Below are the code and all the weights of a small trained network. Each question names an input and a class and asks about switching units off, where a switched-off unit gives its printed mean instead of its output.

import numpy as np


def w(rows, s, z=0):
    codes = np.array(rows[::2]) - 128.0
    scale = np.full(codes.shape[1], s)
    scale[-1] = z or s
    return codes * scale


def norm(h):
    return h / np.sqrt((h * h).mean(-1, keepdims=True) + 1e-5)


def f(y):
    return y / 2 * (1 + np.tanh(0.7978845608 * (y + 0.044715 * y**3)))


def log_softmax(a):
    a = a - a.max(-1, keepdims=True)
    return a - np.log(np.exp(a).sum(-1, keepdims=True))


def net(x, mask):
    res = np.array(x, float).reshape(1, 6) / 4 @ E
    u = 0
    for l in range(2):
        y = f(norm(res) @ A[l][:, :-1].T + A[l][:, -1])
        res = res + np.where(mask[u : u + 7], y, B[l][:, -1]) @ B[l][:, :-1]
        u += 7
    return log_softmax(norm(res)[-1] @ U[:, :-1].T + U[:, -1])


A, B = {}, {}
E = w([
[61,140,117,190,110,117,121],'x0',
[123,93,59,123,140,79,101],'x1',
[114,99,129,170,57,200,150],'x2',
[15,64,116,78,52,124,3],'x3',
[122,118,208,199,29,186,169],'x4',
[106,154,190,225,47,159,120],'x5',
],0.0039)
A[0] = w([
[139,162,144,111,199,82,222,114],'L0N0',
[87,52,99,134,71,121,131,107],'L0N1',
[2,154,145,155,64,122,31,7],'L0N2',
[96,124,171,183,91,177,183,86],'L0N3',
[111,90,147,138,83,162,190,64],'L0N4',
[70,59,59,13,202,34,77,87],'L0N5',
[140,170,75,141,162,150,133,144],'L0N6',
],0.0065,0.0014)
B[0] = w([
[117,149,144,183,184,154,103,184],'L0N0',
[131,152,183,168,113,113,134,162],'L0N1',
[75,125,164,163,179,123,80,215],'L0N2',
[181,107,94,108,65,141,127,168],'L0N3',
[159,164,113,124,96,128,116,144],'L0N4',
[193,105,9,79,108,141,103,253],'L0N5',
[118,137,187,70,122,164,122,142],'L0N6',
],0.011,0.0071)
A[1] = w([
[106,132,145,83,104,181,142,76],'L1N0',
[97,116,174,138,76,135,205,84],'L1N1',
[121,128,122,102,39,115,201,159],'L1N2',
[1,93,185,159,110,68,101,2],'L1N3',
[143,161,179,127,254,136,189,111],'L1N4',
[89,93,45,18,126,55,171,18],'L1N5',
[164,127,91,123,142,118,175,66],'L1N6',
],0.0096,0.0015)
B[1] = w([
[161,143,79,213,108,87,124,120],'L1N0',
[132,138,66,101,137,184,189,152],'L1N1',
[96,170,137,160,160,179,205,161],'L1N2',
[8,37,173,149,59,99,104,247],'L1N3',
[155,146,209,87,145,20,141,247],'L1N4',
[128,119,33,118,200,151,99,253],'L1N5',
[88,141,166,101,117,133,81,169],'L1N6',
],0.011,0.0049)
U = w([
[131,101,1,89,171,134,56,253],'0',
[152,170,220,114,174,38,138,48],'1',
[7,64,166,180,68,114,73,138],'2',
[146,175,121,185,72,204,215,3],'3',
],0.009,0.00074)

Each question gives the input, the list of numbers given to net, and the class t.
The units are the neurons (one row each of A and B). Each row of codes is followed by its name. A weight is (code - 128) times the scale printed after its matrix; where a second scale follows, it is the last column's (A, B and U).
mask holds one flag per neuron, layer by layer. A switched-off neuron (its flag False) gives its mean, the last column of its row in B, instead of its output. The means were averaged over made-up inputs and are rounded, as every weight is.
A unit's drop is (log p(t) with every unit on - log p(t) with that unit switched off) / (log p(t) with every unit on - log p(t) with every unit switched off).
The circuit of an input: a set's keep is (log p(t) with only the set's units on - log p(t) with every unit switched off) / (log p(t) with every unit on - log p(t) with every unit switched off). Starting from the 12 units with the biggest drops (on a tie, the unit counted first), units are removed one at a time, each time the one whose removal leaves the highest keep (on an exact tie, the one counted first), for as long as the keep stays at least 0.8.
circuit, biggest first: the units of the circuit, biggest drop first
k most important neurons: the k neurons with the biggest drops, biggest first
top k neurons in layer l: the k neurons of layer l with the biggest drops, biggest first
drop of u: that unit's drop, to one decimal
input [-8,-4,-6,-5,-6,-1], class 1: 2 most important neurons -> L1N4; L0N0
input [-7,8,-5,-8,-4,-1], class 1: top 3 neurons in layer 0 -> L0N0; L0N3; L0N6
input [5,-8,5,-8,-4,-1], class 1: circuit, biggest first -> L1N4
input [6,-5,1,-7,6,-8], class 1: top 2 neurons in layer 0 -> L0N0; L0N5
input [-5,-4,4,-1,-5,5], class 3: top 2 neurons in layer 0 -> L0N5; L0N2
input [-5,8,6,-6,-4,8], class 3: top 2 neurons in layer 0 -> L0N2; L0N5
input [5,8,1,-7,5,0], class 3: drop of L0N3 -> 0.5
input [3,-1,3,-8,-7,-7], class 1: drop of L0N0 -> 0.4
input [3,-1,7,-5,1,-5], class 3: drop of L0N4 -> 0.3
input [-7,5,-1,-7,1,-7], class 1: drop of L0N0 -> 0.4
